Below is a small trained network, with its code and all its weights. Each question gives an input and a class and asks what happens when units are switched off, that is, made to give their printed mean instead of their output.

import numpy as np


def w(rows, s, z=0):
    codes = np.array(rows[::2]) - 128.0
    scale = np.full(codes.shape[1], s)
    scale[-1] = z or s
    return codes * scale


def f(y):
    return y / 2 * (1 + np.tanh(0.7978845608 * (y + 0.044715 * y**3)))


def log_softmax(a):
    a = a - a.max(-1, keepdims=True)
    return a - np.log(np.exp(a).sum(-1, keepdims=True))


def net(x, mask):
    res = np.array(x, float).reshape(1, 3) / 4 @ E
    y = f(res @ A[0][:, :-1].T + A[0][:, -1])
    res = res + np.where(mask, y, B[0][:, -1]) @ B[0][:, :-1]
    return log_softmax(res[-1] @ U[:, :-1].T + U[:, -1])


A, B = {}, {}
E = w([
[174,171,95,11,78,132,60,95,90,157],'x0',
[61,65,104,66,206,110,183,116,127,32],'x1',
[95,181,154,90,153,29,79,200,180,59],'x2',
],0.011)
A[0] = w([
[88,239,149,76,149,62,58,159,139,106,227],'N0',
[134,103,198,253,181,89,164,178,131,114,153],'N1',
[175,151,89,124,23,231,135,54,56,181,180],'N2',
[81,122,150,8,96,112,92,157,133,69,127],'N3',
[96,85,139,184,178,139,251,187,169,121,151],'N4',
[3,122,139,221,141,177,209,117,144,168,185],'N5',
[83,160,111,91,162,41,127,158,171,83,252],'N6',
],0.0072,0.005)
B[0] = w([
[110,163,144,50,124,86,93,149,142,165,226],'N0',
[119,148,167,250,124,103,129,163,144,76,228],'N1',
[111,128,90,51,21,200,131,115,90,215,254],'N2',
[125,124,121,85,172,74,41,143,120,83,190],'N3',
[150,88,118,167,167,122,179,118,201,40,231],'N4',
[130,57,158,203,109,159,194,74,144,73,229],'N5',
[130,132,112,89,189,108,105,207,106,68,226],'N6',
],0.012)
U = w([
[189,149,142,183,117,172,61,114,154,252,101],'0',
[148,63,103,193,198,132,231,99,194,47,94],'1',
[96,219,199,188,129,87,144,156,160,70,5],'2',
[109,152,102,5,250,55,25,141,128,72,239],'3',
[98,75,102,177,90,255,153,6,81,88,23],'4',
[115,146,21,44,12,215,157,97,15,154,218],'5',
],0.0077,0.0024)

Each question gives the input, the list of numbers given to net, and the class t.
The units are the neurons (one row each of A and B). Each row of codes is followed by its name. A weight is (code - 128) times the scale printed after its matrix; where a second scale follows, it is the last column's (A, B and U).
mask holds one flag per neuron, in row order. A switched-off neuron (its flag False) gives its mean, the last column of its row in B, instead of its output. The means were averaged over made-up inputs and are rounded, as every weight is.
A unit's drop is (log p(t) with every unit on - log p(t) with that unit switched off) / (log p(t) with every unit on - log p(t) with every unit switched off).
The circuit of an input: a set's keep is (log p(t) with only the set's units on - log p(t) with every unit switched off) / (log p(t) with every unit on - log p(t) with every unit switched off). Starting from all 7 units, units are removed one at a time, each time the one whose removal leaves the highest keep (on an exact tie, the one counted first), for as long as the keep stays at least 0.8.
units of the circuit, in order: the units of the circuit, biggest drop first
k most important neurons: the k neurons with the biggest drops, biggest first
drop when u is switched off: that unit's drop, to one decimal
input [-6,6,8], class 3: 3 most important neurons => [N6; N0; N3]
input [-1,-3,0], class 0: units of the circuit, in order => [N4; N6]
input [0,-3,-6], class 5: most important neuron => [N2]
input [-5,-6,1], class 1: 3 most important neurons => [N0; N5; N2]
input [0,-7,3], class 0: units of the circuit, in order => [N6; N4]
input [-8,-7,3], class 1: 2 most important neurons => [N5; N4]
input [-1,-3,-1], class 5: 3 most important neurons => [N4; N1; N5]
input [-3,-7,8], class 3: 2 most important neurons => [N0; N5]
input [1,8,-2], class 3: 2 most important neurons => [N1; N5]
input [0,-4,3], class 3: 4 most important neurons => [N2; N5; N1; N0]
input [-1,-2,-4], class 5: 3 most important neurons => [N2; N4; N1]
input [1,4,-8], class 5: 2 most important neurons => [N2; N1]
input [-2,-8,-6], class 5: drop when N2 is switched off => 0.9
input [3,7,-3], class 3: drop when N2 is switched off => 1.1
input [1,-6,7], class 3: drop when N0 is switched off => 0.0
input [2,4,-5], class 5: drop when N4 is switched off => 0.1
input [3,-3,1], class 5: most important neuron => [N1]
